Each row is followed by roughly how far along a hidden order it lies, from 0 to 15. A new part has a new order.
(in the rows, 128 means zero)
[127 124 177 111  81 107 134 145 146 113 139 103 164 132 138 157 154] | 2
[152 129 126 138 126 109 106 115 125 150 125 111 111 108 133 123 148] | 15
[255 122 115 135 154 116 119   1 131 136  44 146 115 139 135  84 141] | 2
[121 122  43 141 155 177 119 118 151 129  71 169  95 153 111  53  91] | 5
[123 109 154 113 117 111 155 131 134  94 142 134 125 151 112 133 136] | 5
[125 126 134 126  99 111 159 132 129 126 138 106 117 123 115 156 136] | 7
[135  61  94 124 165 158 114  70 152 142  99 149 136 167 109  83 110] | 13
[161   1  73 137 157 171 120   1 145 116  85 170 109 166 106  76 118] | 10
[ 97 177 132 136 113 103 155 243 127 111 138 105 123 114 116 161 105] | 1
[104 136  63 147 160 163 121 134 134 120  82 141  94 141 106 116  92] | 9
[130 140 143 124 106 115 109 142 113 138 149 136 138  92 146 145 122] | 12
[135 120 103 136 148 148 136 111 137 132 107 133 113 147 116 105 120] | 8
[124 117  83 117 136 163  94  64 131 151 140 159 151 149 135 103 149] | 9
[ 90 117 113 145 158 159 129 208 121  93 129 140  89 139 114 108  93] | 10
[107 158 142 162 137 114 153 178 116  86 124 127  97 122 117 119 113] | 4
[106 115 101 143 142 148 129 125 139 123 111 141 113 130 115 105 131] | 3
[112 124 120 142 145 116 155 136 145 123 120 156 123 142 114  92  94] | 6
[122 118  57 124 139 160 109 111 138 136 103 165 108 154 113 110 117] | 11
[106 142 118 148 117 114 153 155 130 127 118 111 110 125 114 144 108] | 6
[123 132 140 133 124 132 151 154 129 115 151 130 133 123 125 155 113] | 2
[123 122 117 137 135 147 133 134 140 133 125 142 119 125 110 137 101] | 9
[128 114  98 102 154 159 111 127 126 117 159 138 149 137 135 125 140] | 7
[141 118  95 144 145 144 129 106 135 123  99 160 105 147 110  79 107] | 8
[137 113  79 237 146 160 116 118 161 126  74 168  95 129 114  53  88] | 4
[140 120 101 107 159 161 128 101 134 127 108 153 121 149 113  90 130] | 8
[132 132 130 125 135 132 131 122 120 128 137 119 129 131 133 120 151] | 5
[142 107 131 117 124 127 132 109 135 126 127 112 146 145 125 131 128] | 9
[107 164 130 154  93  96 153 171 127 145 122 116  97  98 119 126 113] | 11
[115 127  95 151 137 148 117 125 139 125 117 159 106 145 108 129 112] | 7
[127 125 147 127 118 113 152 156 131  93 134 122 124 128 117 118 102] | 5
[114 176 136 121 115 124 136 205 123 125 140 112 133 114 135 118 114] | 9
[132 110 100 144 154 144 152  99 164 113 102 147 119 167 105  95 121] | 0
[ 85 111 103 141 164 124 160 156 130 107 155 126 104 164 100 107  84] | 11
[125 121 191 127 128 108 162 172 135 115 103 113 113 141 109 115  94] | 15
[152 124 113 143 138 103 121 107 167 133 108 111 162 146 115 104 119] | 5
[121 126 116 126 131 131 110 142 119 117 113 154 121 138 129  80 118] | 15
[127 111  89 129 151 162 119 111 135 120 134 151 136 162 109 121 108] | 9
[134 168 169 163  72  84 136 146 123 154 145  93 127  77 140 167 147] | 5
[103 131 114 180 138 156 116 151 101 126 132 131 107 125 131  96  96] | 14
[210  96  23 101 246 175  95   1 127 138  81 161 147 150 145  84 129] | 11
[150 115  97 138 153 155 106  66 133 149  83 152 112 121 128  97 116] | 7
[168 101 120 132 145 116 151  56 138 119 113 118 145 157 116 101 135] | 0
[ 98 120 123 143 144 116 129 152 133 126 107 115 107 145 104 138 121] | 12
[154 118 101 147 170 136 117  84 124 111  89 151 111 129 132  50 126] | 13
[136 127 110  99 174 138 129 116 115 130 114 123 109 142 128 128 135] | 12
[115 110 117 129 174 171 105 137 142 137 115 167 132 159 122  56  97] | 13
[135 125 112 132 147 166 106 114 102 134 119 139 119 127 138  78 111] | 15
[117 154  92 162 120 108 150 139 136 146  96 110  62 117 109  80 130] | 12
[130 125 136 111 133 131 120 114 124 126 114 135 134 142 143 114 134] | 13
[119 122 112 150 140 129 155 135 155 126 107 116 114 152 106 132 109] | 3
[120 131 126 138 126 103 139 134 123 128 124 121 115 123 125  92 138] | 11
[111 147 118 157 121 112 152 156 127 120 113 114  80 124 115  72 110] | 10
[151 110  94 130 203 147 109  75 117 134 120 156 108 134 130  83 142] | 13
[ 99 123 115 131 152 146 133 200 132 120 113 116 111 130 114 140  95] | 9
[141 152 125 146 112  96 138 140 127 146 129 103 113  97 128 117 118] | 8
[123 138 119 120 130 148 133 150 125 131 131 150 119 126 132  98 110] | 13
[111 130 148 108 106 110 147 145 133 130 132 107 141 148 127 127 140] | 12
[139 156 144 119  97  97 127 127 121 137 146 128 133 115 143 147 154] | 10
[ 34 136 109 165 107 142 146 158 135 140 125 150 111 115 120 141 110] | 6
[107 121 119 148 133 154 105 144 129 123 106 155 124 132 130  83 100] | 13
[121 121 130 118 110 116 150 138 133 128 128 108 128 139 111 150 137] | 4
[151 118 110 128 160 155 115 105 123 127 121 150 114 142 117  95 128] | 13
[137 105 111 148 170 159 119 105 136 142  94 135 111 154 112  94 102] | 13

[152 122 133 127 156 149 139 131 126 168 153 189 142 136 204 132 132 112
 168 156 117 124 145 113 151 136 124 173 135 169 132 110 134 131 169 169
 191 113 140 198 142] | 4
[139 135 136 159 157 147 174 126 120 140 156 182 123 129 218 177 130 123
 182 107 126 123 147 140 149 134 113 162 137 149 124 155 122 127 163 152
 130 175 133 178 164] | 4
[115 164 122 152 157 117 187 154 155 181 128 133 195 168 142 180 158 132
 125 174 166 158 144 101 124 133 149 124 157 116 126 118 175 148 129 132
 134  96 138 179 175] | 10
[129 156 149 154 129 126 173 150 158 131 128 130 180 162 124 218 159 128
 133 187 164 166 142 129 154 128 170 129 161 126 167 161 123 146 128 131
 121 190 127 127 174] | 13
[141 131 121 129 161 149 137 153 158 175 130 126 170 124 126 113 129 162
 171 101 164 129 145 249 130 129 164 165 165 117 120 130 172 146 129 122
 177 120 151 200 116] | 9
[129 171 139 148 105 107 207 152 123 153 122 190 134 136 221 164 154 109
 160 174 112 111 144 163 142 194  95 128 122 146 169  99 125 133 158 170
 156 138 133 126 186] | 8
[115 158 136 155 151 119 175 148 123 137 128 126 180 162 130 174 160 127
 131 103 164 161 151 142 154 133 159 120 165 151 124 162 127 129 118 122
 132 167 137 121 158] | 9
[139 166 114 159 125 153 170 149 124 138 128 174 119 122 128 175 158 159
 166 206 134 162 128 214 154 168 116 120 136 147 154 131 174 129 158 147
 130 173 150 121 119] | 13
[111 158 129 157 142 123 184 150 127 136 132 116 112 117 121 171 157 128
 177 150 150 160 143 142 152 129 117 115 143 143 146 137 117 124 159 141
 131 183 139 137 146] | 11
[122 132 140 155 153 123 190 153 155 177 129 130 183 128 195 194 133 129
 129 123 175 126 145 134 154 132 182 125 162 143 123 155 121 125 129 128
 129 121 133 177 171] | 5
[113 135 135 151 149 120 140 149 157 183 129 126 165 125 204 198 130 127
 124 105 168 123 144 142 127 136 155 128 168 150 129 157 114 130 128 123
 130 105 132 187 154] | 6
[112 158 119 158 161 122 124 148 155 177 128 119 185 130 134 184 155 161
 132 165 166 154 130 246 125 136 156 123 162 112 116 129 192 147 132 121
 135 114 153 179 164] | 12
[144 126 125 127 161 147 137 154 157 173 128 130 182 128 138  86 135 156
 159 118 162 155 143 240 123 136 157 170 165 119 126 117 179 149 128 129
 185 110 150 184 128] | 9
[147 162 130 161 127 145 142 156 156 180 125 135 194 137 134 200 154 151
 127 189 157 159 127 243 119 174 161 134 153 126 168 116 183 152 131 136
 133 168 139 131 140] | 15
[114 160 140 156 124 105 199 152 123 139 130 139 133 171 214 176 161 114
 122 175 114 152 143 150 149 145 107 150 133 150 164 143 130 132 160 164
 136 144 135 130 183] | 9
[149 156 122 156 129 126 164 151 129 132 130 120 117 160 127 198 156 168
 131 178 128 167 143 126 153 116 121 123 161 121 155 134 176 148 161 152
 128 191 131 125 134] | 13
[118 172 142 126 150 140 139 126 155 181 154 141 181 135 213 102 125 115
 165 124 155 117 140 152 122 143 157 166 125 156 135 146 141 133 124 167
 187  95 149 179 134] | 0
[148 124 117 138 178 168 101 119 161 162 160 109 167 115 184 126 130 184
 183 111 154 142 146 239 138 104 174 159 140 161 112 183 118 119 132 139
 171 156 155 179  93] | 5
[135 158 111 160 162 150 139 152 153 174 131 111 124 118 130 164 130 168
 172 151 139 159 147 254 126 167 153 114 166 111 149 134 164 144 129 141
 123 180 157 178 103] | 10
[118 130 124 152 154 149 139 123 156 173 155 127 179 131 205  97 129 122
 166 142 166 119 145 141 124 132 158 169 132 151 126 163 120 130 127 165
 180 119 138 188 176] | 2
[145 160 126 148 153 146 146 162 160 173 127 137 179 135 123 206 151 152
 129 202 152 156 128 235 120 145 172 131 160 124 138 112 178 152 129 137
 135 106 146 171 137] | 11
[136 162 140 155 152 119 196 152 124 144 127 136 177 136 214 170 122 110
 170 119 118 117 144 161 145 144 147 127 130 147 130 143 125 132 160 161
 134 155 136 184 185] | 7
[139 143 119 156 148 134 163 153 154 186 126 145 184 135 139 159 129 149
 121 109 152 116 144 255 116 145 139 125 166 107 132 145 172 151 125 131
 185  86 155 180 137] | 8
[142 125 141 156 152 121 179 150 127 129 129 127 128 125 200 187 125 121
 169 120 130 127 144 136 153 132 119 128 131 157 121 158 118 129 161 153
 127 170 131 145 175] | 5
[102 164 122 158 158 116 183 146 125 142 136 112 152 114 206 150 131 131
 133  79 179 158 151 151 151 130 153 110 141 130 112 168 106 124 128 140
 126 178 143 175 139] | 7
[130 138 111 129 153 140 150 125 157 188 155 128 191 126 151  72 131 153
 167 100 162 122 129 247 120 170 128 165 164 104 124 123 165 147 130 117
 182 102 157 185 120] | 9
[115 138 141 162 152 119 182 129 133 139 154 133 185 120 199 193 119 121
 167 123 162 128 143 144 154 138 160 127 133 154 132 152 124 129 125 162
 134 111 132 183 176] | 0
[141 157 118 149 125 152 132 150 157 171 128 124 121 124 125 188 159 161
 169 171 131 160 130 246 126 169 120 116 167 114 152 130 176 125 162 147
 122 180 151 128 108] | 11
[142 157 119 158 160 149 124 148 153 181 130 126 179 127 127 182 155 161
 127 172 161 158 130 250 124 175 151 123 166 115 136 124 173 148 125 121
 180 118 152 182 128] | 14
[118 128 138 159 155 126 170 149 127 128 155 124 178 125 216 189 126 131
 173 116 130 130 146 126 154 129 120 125 133 155 124 163 123 126 151 154
 129 178 132 191 166] | 4
[136 164 119 159 125 146 137 153 157 172 128 130 127 125 134 178 160 164
 126 173 130 157 135 248 127 172 158 122 167 116 156 130 177 147 158 124
 127 174 146 127 115] | 15

Part 3:
[151 113 109 103 153  47 142 133 104 122 107 105 108  80 134  89 118 120
 172 145 152  54 109 124  94 130  95  87 144 154 142 130 141 118  71 112
 150  65 149 154  76 141 140 150 149 171 121 167 144 166 144 184 149 167
 113 133 123  59 148  69 148 111 120 145  99 102 194 138 144 123 130 182
 126 160  60 139  76 138  90 210 107 206 148 123 149 128 150 147 106 117
 162  57  72  99 164  66  91] | 0
[121 137 145 135 111 166 177 167 106 123 125 161 163 149 118 156 125 109
 123 165 126 132 157 123 133 124 144 195 134 123 136 152 132 123 123 109
 119 171 131  89 166 128 102 128  98  27 138 111 109 124 148  80 103 101
 129  80 128 149  89 169 138 180 132 116 133 146  72 121 136 117 161  83
 147 119 133 123 194 137 167  91 138 107 132 123 119 146  72 137 142 136
 108 158  99 188 141 159 166] | 6
[158 124 116 192 115  69 154 165  98 101 162  94 122 150 132 148 127 123
 215 192 164  84 126  76 141 102 155 118 145 112 118 161 142 139 124 162
  94 144 125  99 119  98  97 164 147 102 126 126 124 122  99 130 115 125
 100 142 111  97  94 150 143 184 118 141 106 107 129 117 130 102 124 191
 145 105  96 166 129 133 153 153 135 149 118 102  96 169 162 161 110 119
 160 117 131 120 152  64 131] | 0
[112 121 103 149 130 112 197 172  97 115 150 225 163 130 120 170 142 122
 131 119 154 175 224 149 122 137 143 199 139 137 170 132 168  98 108 127
 114 136 137  99 151 124 101 145 142 177 137 115 105 130 132 103 180 110
 140 101 158 113 122 186 153 156 107 112 125 113  76 176 138 114 135  31
 255  60 135 129 130 145 185 165 165 103 143 102 152 131 115 157 158  67
 124  99 191 116 153  78 105] | 7
[113 130 117 255 105 110 191 154 122 106 124 147 148 130 138 144 134 130
 113 142 155 202 152 162 149 141 170 202 157 124 152 102 131 105 116 154
  91 162 130  70 160 124  97 180  99 146 166 100 106 129  99  28 133 124
 153 170 149 155 137 155 124 155 140  99 100 115  87 134 104 118 125  44
 194  70 140  79 148 116 155 119 151  91 118 110 141 134 129 124 137  90
 102 133 209 134 121 110 101] | 5
[107 114 114 196 116 120 142 116 144 166 141 175 144 129 143 119 139 122
 132 110 134 144 137 171 136 101 102  45 129 122 154  94 122 133 155 132
 138 121 123 141 177 117 155 134 155 199  99 128 139  94  91  93 153 176
 159 192 133 141 109  78 124 132 128 125 102 108 116 175 130 139  98 166
 128 106 150 164 111 151 139 181 137 103 117 134 137 133 165 149 102 102
 132 106 193  99 117  64 103] | 8
[115 117 131 117 135 125  99 106 141 112  97  82  56 137 152  90 121 157
 144  71 119 217 112 178 117 156 107 159 127 173 143 125 136 119 161 120
 137 130 140 121 168 164 135 132 111 169 171  89 122 177 140 126  85 117
 131 107 161 129 161  92  85  87 120 132 136 149 173 231 117 116 108  97
  84 133 133  89  74 127  12  87 128 101 141 139 156  72 156 135 159 121
 151 133 106 115  97 122 110] | 12
[147 126 136 142 132 116  88 129 136  93 114  65  54 148 135 117 124 164
 162 113 130 171  77 113 136 155 140 153 120 136  93 127 137 132 144 150
 110 142 111  99 128 127 108 113 115 128 157 104 119 162 117 148  63  85
 112  84 128 130 166 175 104  83 130 156 166 150 182 122 109 107 121 143
  84 139 127  63 102 115  40  72 118 121 129 130 132 113 143 122 151 146
 143 133 115 116 104 175 123] | 7
[112 134 121 166 115 112 187 155 119 116 148 153 187 127 117 147 126 109
 122 175 159 135 145 134 142 111 152 182 156 117 162 130 122 112 125 147
  99 145 136  91 138 119  95 188 108 104 138 133 115 110 113  66 156 148
 140 171 136 136  93 120 147 195 139 101  81 118  84 131 126 136 124  52
 180  67 123 156 144 119 177 158 142 121 129 125 113 155 147 143 121 117
 109 140 169 142 143  76 129] | 2
[ 96 137 141  45 145 183 149 117 125 140  81 159 102 134 112 102 116 132
  88  73  81 148 140 165 110 145  73 214 117 153 136 143 126 130 170  88
 121 143 149 126 160 141 149 107 147  93 159 148 114 161 166 127 118 116
 122  82 120 149 141  97 126 127 118 105 158 173 124 158 138 131 135  71
  89 127 150 158 129 136  52 113 137  98 142 155 131 115 126 137 162 151
 124 163   1 155 113 169 129] | 15
[106 136 125 154 112 103 170 147 142 132 149 150 147 137  93 126 126 108
  86 140 147 128 134 131 135  95 108 150 147 115 138 116 102 135 161 139
  98 155 132  95 127 106 111 175 120 128 138 142 134  76  90  84 109 143
 128 207 105 162 115 110 144 180 141 111  79 129 101 115 118 155  92 118
 141  89 147 173 140 112 160 164 144 137 106 151  89 157 191 139 108 153
 128 152 206 151 120  92 116] | 5
[100 120  98 174 121  83 181 130 145 119 142 138 133 127 104 134 132  98
  40 129 171 192 155 171 115 104 130 196 147 159 169  89 139 104 106  83
 109 143 133 108 104 133 111 128 117 194 146 132 134 121  85  57 157 148
 147 156 144 158 142 116 125 127 127 105  46 112 132 153 108 158 122  84
 187 100 142  96 122 110 147 159 148 148 131 128 163  67 151 123 130 115
 121 130 246 150 125  99  96] | 5
[144 132 129 113 130  96 131 159 109  93 151 110  92 158 124 152 117 142
 207 152 129 117 127  73 132 120 128 140 135 121 122 208 140 151 161 187
 100 147 135 103 116 108 113 163 132  89 159 153 127 137 118 148  84 113
  98 130 107 105  97 142 132 170 107 145 125 131 126 150 134 109 111 162
 111 117 120 171 111 120  90 116 142 142 125 118  91 166 182 154 140 139
 174 142 100 123 141  97 133] | 6
[103 137 124 137 128 104 195 152 114  96 130 132 169 110 122 142 129 129
 117 144 138 207 156 145 133 163 152 230 157 142 164  89 137  79  97 126
 107 136 144  85 164 163  73 193  78  95 156 119 105 160 144 102 151 124
 146  78 172 116 136 150 131 123 145  95  90 135  97 177 122 132 133   1
 204  45 115  71 147 111 135 125 126 102 149 122 158 117 120 124 150  99
 100 155 142 163 134 118 120] | 1
[144 142 124 110 132 120 124 150 141 103 141  93 111 144  79 151 128 103
  47 141 141 130 117  87 115 112 143 223 125 137  99 122 122 132 119 100
  93 145 114 113  45 102 113  97 114 112 145 129 142 117  89 124  96  92
 103  92  85 162 194 208 143 123 132 128 117 140 108  23  96 148 136 136
 157 127 129  99 157  95 131 113 133 178 117 147 110 104 129 101 141 175
 122 149 224 168 130 159 138] | 4
[134 129 135  58 135 145 145 146  87 127 136 155 163 127 132 143 127 132
 193 159 102  68 156 101 126 135 111 146 132 124 144 168 136 116 130 145
 138 115 145 109 189 136 110 156 124  57 114 146 113 136 179 183 157 120
 114  85 150  92  92 122 152 162 118 125 148 135 127 173 159 126 141 111
 130 116 110 182 141 153 130 146 117 110 153 116 113 177 107 162 136 117
 133 137  22 130 162 101 153] | 3
